Below are the code and all the weights of a small trained network. Each question names an input and a class and asks about switching units off, where a switched-off unit gives its printed mean instead of its output.

import numpy as np


def w(rows, s, z=0):
    codes = np.array(rows[::2]) - 128.0
    scale = np.full(codes.shape[1], s)
    scale[-1] = z or s
    return codes * scale


def norm(h):
    return h / np.sqrt((h * h).mean(-1, keepdims=True) + 1e-5)


def f(y):
    return y / 2 * (1 + np.tanh(0.7978845608 * (y + 0.044715 * y**3)))


def log_softmax(a):
    a = a - a.max(-1, keepdims=True)
    return a - np.log(np.exp(a).sum(-1, keepdims=True))


def net(x, mask):
    res = np.array(x, float).reshape(1, 7) / 4 @ E
    u = 0
    for l in range(2):
        y = f(norm(res) @ A[l][:, :-1].T + A[l][:, -1])
        res = res + np.where(mask[u : u + 9], y, B[l][:, -1]) @ B[l][:, :-1]
        u += 9
    return log_softmax(norm(res)[-1] @ U[:, :-1].T + U[:, -1])


A, B = {}, {}
E = w([
[78,174,123,76,7],'x0',
[137,128,129,127,125],'x1',
[128,128,128,130,127],'x2',
[134,129,128,127,126],'x3',
[114,174,237,150,129],'x4',
[183,222,80,189,160],'x5',
[128,128,128,131,127],'x6',
],0.014)
A[0] = w([
[165,80,158,96,200,180],'0.n1',
[77,106,123,145,152,107],'0.n2',
[157,202,93,173,209,111],'0.n3',
[108,251,72,136,139,2],'0.n4',
[119,179,253,148,140,232],'0.n5',
[122,121,110,100,127,126],'0.n6',
[85,134,131,96,76,136],'0.n7',
[54,85,134,166,165,98],'0.n8',
[156,167,117,127,75,98],'0.n9',
],0.03,0.0063)
B[0] = w([
[172,81,96,178,37,210],'0.n1',
[130,131,98,131,105,144],'0.n2',
[133,197,146,75,251,214],'0.n3',
[160,45,106,199,13,188],'0.n4',
[159,223,199,159,33,250],'0.n5',
[152,206,54,59,105,145],'0.n6',
[64,124,155,48,189,197],'0.n7',
[164,79,113,128,89,167],'0.n8',
[183,86,106,129,94,164],'0.n9',
],0.029,0.021)
A[1] = w([
[108,25,34,157,154,67],'1.n1',
[122,79,105,98,251,102],'1.n2',
[97,199,185,92,179,111],'1.n3',
[102,163,192,179,177,59],'1.n4',
[137,188,136,125,192,99],'1.n5',
[74,180,168,177,92,82],'1.n6',
[54,82,94,103,193,2],'1.n7',
[149,144,89,119,76,96],'1.n8',
[103,168,186,96,224,50],'1.n9',
],0.031,0.0055)
B[1] = w([
[166,111,114,60,254,195],'1.n1',
[23,89,50,187,88,212],'1.n2',
[99,142,130,68,195,250],'1.n3',
[141,183,98,65,125,169],'1.n4',
[111,162,135,179,180,198],'1.n5',
[93,34,99,158,148,221],'1.n6',
[174,214,39,121,40,169],'1.n7',
[147,98,139,142,126,231],'1.n8',
[191,77,185,161,64,222],'1.n9',
],0.055,0.014)
U = w([
[221,73,79,100,188,213],'0',
[179,103,199,186,35,254],'1',
[92,165,45,61,70,120],'2',
[38,149,222,37,120,32],'3',
[83,136,84,226,201,83],'4',
[167,251,200,162,197,32],'5',
],0.021,0.0037)

Each question gives the input, the list of numbers given to net, and the class t.
The units are the neurons (one row each of A and B). Each row of codes is followed by its name. A weight is (code - 128) times the scale printed after its matrix; where a second scale follows, it is the last column's (A, B and U).
mask holds one flag per neuron, layer by layer. A switched-off neuron (its flag False) gives its mean, the last column of its row in B, instead of its output. The means were averaged over made-up inputs and are rounded, as every weight is.
A unit's drop is (log p(t) with every unit on - log p(t) with that unit switched off) / (log p(t) with every unit on - log p(t) with every unit switched off).
The circuit of an input: a set's keep is (log p(t) with only the set's units on - log p(t) with every unit switched off) / (log p(t) with every unit on - log p(t) with every unit switched off). Starting from the 12 units with the biggest drops (on a tie, the unit counted first), units are removed one at a time, each time the one whose removal leaves the highest keep (on an exact tie, the one counted first), for as long as the keep stays at least 0.8.
circuit, biggest first: the units of the circuit, biggest drop first
unit that matters most: the unit with the biggest drop
k most important neurons: the k neurons with the biggest drops, biggest first
k most important neurons of layer l: the k neurons of layer l with the biggest drops, biggest first
drop of u: that unit's drop, to one decimal
input [4,1,1,-3,0,-6,-4], class 2: circuit, biggest first => [0.n5, 1.n7, 0.n7]
input [-7,-4,-5,-1,-1,1,6], class 4: circuit, biggest first => [0.n5, 1.n2]
input [1,-1,4,-4,3,-5,-8], class 3: 2 most important neurons of layer 0 => [0.n7, 0.n4]
input [-5,4,7,8,5,6,-5], class 5: circuit, biggest first => [0.n3]
input [5,8,-8,-3,-2,-1,6], class 2: circuit, biggest first => [0.n5, 0.n7, 1.n7]
input [-2,-5,-4,-1,-8,1,-3], class 4: 2 most important neurons of layer 0 => [0.n4, 0.n5]
input [4,0,1,4,-2,-1,-7], class 2: 2 most important neurons => [0.n5, 0.n7]
input [-1,-1,-1,-6,-5,6,2], class 4: 2 most important neurons => [0.n3, 0.n5]
input [-1,-5,7,1,7,1,1], class 5: 2 most important neurons => [0.n4, 0.n1]
input [7,3,1,-6,-1,8,3], class 0: 2 most important neurons => [0.n5, 0.n4]
input [1,-5,-4,6,-3,-1,6], class 2: 2 most important neurons => [0.n5, 1.n7]
input [-5,-1,7,8,-6,1,4], class 4: 2 most important neurons of layer 0 => [0.n3, 0.n5]
input [-8,1,1,4,-2,6,-7], class 4: circuit, biggest first => [0.n5, 1.n2]
input [6,6,2,6,-2,1,-4], class 0: 4 most important neurons of layer 0 => [0.n5, 0.n3, 0.n9, 0.n4]
input [8,7,4,5,-1,4,4], class 0: circuit, biggest first => [0.n5]
input [4,-2,8,6,8,0,-5], class 3: 3 most important neurons => [0.n1, 0.n4, 0.n7]
input [1,4,4,5,6,0,6], class 3: 3 most important neurons => [0.n1, 0.n4, 1.n9]
input [-6,-7,-6,-3,0,8,-2], class 4: 2 most important neurons => [0.n5, 0.n3]
input [-8,-4,-3,2,3,1,1], class 5: 2 most important neurons of layer 0 => [0.n3, 0.n4]
input [-6,7,6,-5,1,-1,4], class 1: unit that matters most => 0.n1
input [2,-7,-6,4,1,8,2], class 1: 3 most important neurons => [0.n4, 1.n1, 1.n3]
input [0,-1,4,5,1,1,5], class 5: 3 most important neurons => [0.n3, 0.n1, 1.n9]
input [-1,2,-6,8,-7,2,3], class 4: 2 most important neurons => [0.n5, 1.n2]
input [-5,-4,-6,-3,-5,5,-3], class 4: 2 most important neurons => [0.n5, 0.n3]
input [-6,7,-1,-5,6,5,5], class 5: drop of 0.n3 => 1.3
input [-5,6,5,-5,3,3,7], class 5: drop of 0.n3 => 1.1
input [-5,-6,4,7,0,8,-5], class 4: drop of 1.n1 => 0.0
